Below is a small trained network, with its code and all its weights. Each question gives an input and a class and asks what happens when units are switched off, that is, made to give their printed mean instead of their output.

import numpy as np


def w(rows, s, z=0):
    codes = np.array(rows[::2]) - 128.0
    scale = np.full(codes.shape[1], s)
    scale[-1] = z or s
    return codes * scale


def f(y):
    return y / 2 * (1 + np.tanh(0.7978845608 * (y + 0.044715 * y**3)))


def log_softmax(a):
    a = a - a.max(-1, keepdims=True)
    return a - np.log(np.exp(a).sum(-1, keepdims=True))


def net(x, mask):
    res = np.array(x, float).reshape(1, 5) / 4 @ E
    y = f(res @ A[0][:, :-1].T + A[0][:, -1])
    res = res + np.where(mask, y, B[0][:, -1]) @ B[0][:, :-1]
    return log_softmax(res[-1] @ U[:, :-1].T + U[:, -1])


A, B = {}, {}
E = w([
[185,132,158,122,44,243,149,232,254,77,84,183],'x0',
[207,23,244,70,167,70,187,145,101,186,88,187],'x1',
[82,42,128,175,97,193,206,51,188,209,35,18],'x2',
[211,229,130,69,185,230,193,49,162,168,217,104],'x3',
[110,129,50,28,57,56,219,28,135,40,71,182],'x4',
],0.0048)
A[0] = w([
[228,35,238,41,189,96,194,130,99,188,104,199,85],'n0',
[122,130,65,16,50,79,193,49,125,52,82,158,75],'n1',
[40,55,104,195,65,58,79,211,88,89,48,137,55],'n2',
[46,228,15,205,86,172,73,117,160,49,169,56,50],'n3',
[36,49,121,211,60,60,57,184,91,88,47,144,74],'n4',
[204,221,113,72,185,192,184,55,150,170,201,101,39],'n5',
[198,134,162,117,32,204,129,237,252,63,100,215,19],'n6',
[185,175,127,89,169,87,87,189,65,61,211,246,10],'n7',
[93,141,63,14,58,78,182,41,132,57,81,179,83],'n8',
[132,132,187,219,191,171,58,220,108,196,169,87,83],'n9',
[42,237,15,201,88,183,64,106,139,62,181,71,62],'n10',
[142,107,168,220,212,176,44,201,113,206,166,88,90],'n11',
[209,214,99,67,193,190,185,64,161,176,196,99,48],'n12',
[187,189,137,76,158,79,48,173,87,71,192,233,23],'n13',
[75,125,105,135,215,50,106,30,5,184,159,79,33],'n14',
[171,184,134,61,170,82,85,203,72,68,210,224,23],'n15',
[96,130,60,22,63,82,201,45,125,46,100,179,66],'n16',
[28,45,109,208,72,54,69,202,89,94,54,150,51],'n17',
[206,182,112,67,200,219,194,53,138,157,197,91,34],'n18',
[234,52,249,56,172,82,198,165,126,181,96,196,81],'n19',
[34,214,25,202,81,180,48,103,155,46,185,68,51],'n20',
[35,52,104,203,67,64,47,197,96,71,63,139,53],'n21',
[170,177,126,70,172,98,53,172,81,42,197,235,13],'n22',
[138,139,179,231,210,159,66,215,125,201,158,92,112],'n23',
[73,120,97,141,224,28,109,26,21,178,169,70,16],'n24',
[214,41,247,68,189,69,173,126,62,207,95,187,1],'n25',
[104,115,64,39,74,90,206,42,129,42,99,198,86],'n26',
[65,122,120,132,217,36,103,26,12,177,167,70,4],'n27',
[112,145,66,24,62,77,198,49,125,56,77,169,80],'n28',
[98,38,136,173,93,190,231,51,184,241,48,19,40],'n29',
[163,109,173,135,22,216,174,200,241,110,64,124,91],'n30',
[201,211,120,94,189,199,194,53,159,157,201,102,67],'n31',
[126,126,192,224,190,168,22,200,130,184,182,66,78],'n32',
[87,52,132,175,100,172,222,35,171,234,43,19,75],'n33',
],0.004,0.0011)
B[0] = w([
[40,69,90,61,68,179,95,184,37,182,87,62,229],'n0',
[169,145,177,170,99,81,206,171,137,173,189,76,207],'n1',
[140,92,204,65,217,132,132,56,222,156,129,208,216],'n2',
[59,64,122,40,83,181,120,197,51,189,84,96,217],'n3',
[143,94,203,75,198,141,127,74,196,145,131,196,223],'n4',
[122,66,197,73,215,137,113,70,201,151,119,207,197],'n5',
[194,245,1,165,185,222,155,210,183,80,19,173,233],'n6',
[61,78,90,185,177,75,67,88,164,56,155,63,208],'n7',
[175,149,173,167,96,79,187,181,134,185,190,89,211],'n8',
[189,160,185,176,75,65,204,177,145,182,186,83,219],'n9',
[60,68,131,50,80,171,130,186,50,183,89,98,218],'n10',
[178,155,166,166,81,81,195,159,151,166,184,89,223],'n11',
[113,77,197,70,209,128,120,67,199,151,122,196,198],'n12',
[60,91,95,184,186,69,74,87,160,59,169,57,206],'n13',
[206,237,32,151,174,222,158,214,187,90,36,188,212],'n14',
[64,91,94,179,176,81,77,98,156,57,160,65,208],'n15',
[174,144,179,168,89,71,204,194,150,190,181,78,209],'n16',
[138,98,195,76,196,140,137,73,195,151,123,202,223],'n17',
[114,72,185,76,201,116,119,75,194,134,125,182,198],'n18',
[61,81,79,61,75,188,96,195,39,163,68,88,225],'n19',
[59,66,122,52,82,169,126,187,53,189,89,94,218],'n20',
[132,82,194,57,193,125,141,75,185,156,124,194,219],'n21',
[65,83,93,191,167,65,92,94,170,63,168,50,206],'n22',
[190,161,176,170,69,74,200,164,140,180,193,82,221],'n23',
[198,223,41,148,178,222,164,207,185,97,40,175,216],'n24',
[66,102,71,72,100,186,122,194,67,158,81,97,224],'n25',
[168,146,171,166,89,80,190,177,145,181,182,81,207],'n26',
[201,227,34,154,182,214,157,214,183,93,37,168,214],'n27',
[181,150,173,173,86,75,198,176,144,184,191,76,206],'n28',
[49,83,79,213,195,42,46,66,166,25,179,42,254],'n29',
[156,209,40,168,161,162,115,155,171,66,72,145,219],'n30',
[112,81,189,70,183,127,117,75,187,147,121,188,198],'n31',
[172,151,185,157,81,70,212,164,140,190,191,92,224],'n32',
[52,94,66,221,191,59,37,71,170,25,173,54,251],'n33',
],0.0051,0.0043)
U = w([
[211,156,196,187,75,72,202,156,130,199,212,81,117],'0',
[54,97,85,208,158,77,54,81,145,19,167,62,108],'1',
[211,219,33,155,150,196,143,168,154,84,51,202,112],'2',
[127,83,231,47,176,128,119,59,167,163,135,255,115],'3',
[47,82,104,36,69,170,108,169,26,194,94,88,107],'4',
[160,144,143,143,66,126,77,74,62,113,145,171,255],'5',
],0.009,0.0071)

Each question gives the input, the list of numbers given to net, and the class t.
The units are the neurons (one row each of A and B). Each row of codes is followed by its name. A weight is (code - 128) times the scale printed after its matrix; where a second scale follows, it is the last column's (A, B and U).
mask holds one flag per neuron, in row order. A switched-off neuron (its flag False) gives its mean, the last column of its row in B, instead of its output. The means were averaged over made-up inputs and are rounded, as every weight is.
A unit's drop is (log p(t) with every unit on - log p(t) with that unit switched off) / (log p(t) with every unit on - log p(t) with every unit switched off).
The circuit of an input: a set's keep is (log p(t) with only the set's units on - log p(t) with every unit switched off) / (log p(t) with every unit on - log p(t) with every unit switched off). Starting from the 12 units with the biggest drops (on a tie, the unit counted first), units are removed one at a time, each time the one whose removal leaves the highest keep (on an exact tie, the one counted first), for as long as the keep stays at least 0.8.
circuit, biggest first: the units of the circuit, biggest drop first
k most important neurons: the k neurons with the biggest drops, biggest first
drop of u: that unit's drop, to one decimal
input [8,8,1,-4,1], class 2: circuit, biggest first	n6
input [-5,-5,0,6,4], class 3: 2 most important neurons	n5, n12
input [3,-5,4,-2,0], class 4: circuit, biggest first	n3, n20
input [4,7,-5,-1,-2], class 4: circuit, biggest first	n19, n0
input [4,3,3,-3,2], class 2: circuit, biggest first	n30, n6
input [-8,7,8,-1,-4], class 1: 4 most important neurons	n29, n33, n6, n30
input [-2,-3,-8,-7,-8], class 0: 4 most important neurons	n32, n9, n23, n11
input [-8,-8,-2,5,-1], class 2: 3 most important neurons	n14, n24, n27
input [-2,8,1,-3,6], class 4: 3 most important neurons	n0, n19, n25
input [-6,-7,-7,8,4], class 3: 3 most important neurons	n5, n12, n31
input [-4,-8,7,-4,-3], class 4: 3 most important neurons	n3, n20, n10
input [-8,1,-7,3,3], class 2: 2 most important neurons	n14, n24
input [8,6,5,0,-7], class 2: 2 most important neurons	n6, n30
input [6,8,-2,-5,-3], class 4: circuit, biggest first	n19
input [3,7,8,6,7], class 1: 2 most important neurons	n29, n33
input [-1,6,2,8,-7], class 3: drop of n12	0.6
input [-5,5,2,1,-4], class 2: drop of n27	0.3
input [-8,5,1,8,1], class 2: drop of n27	0.6
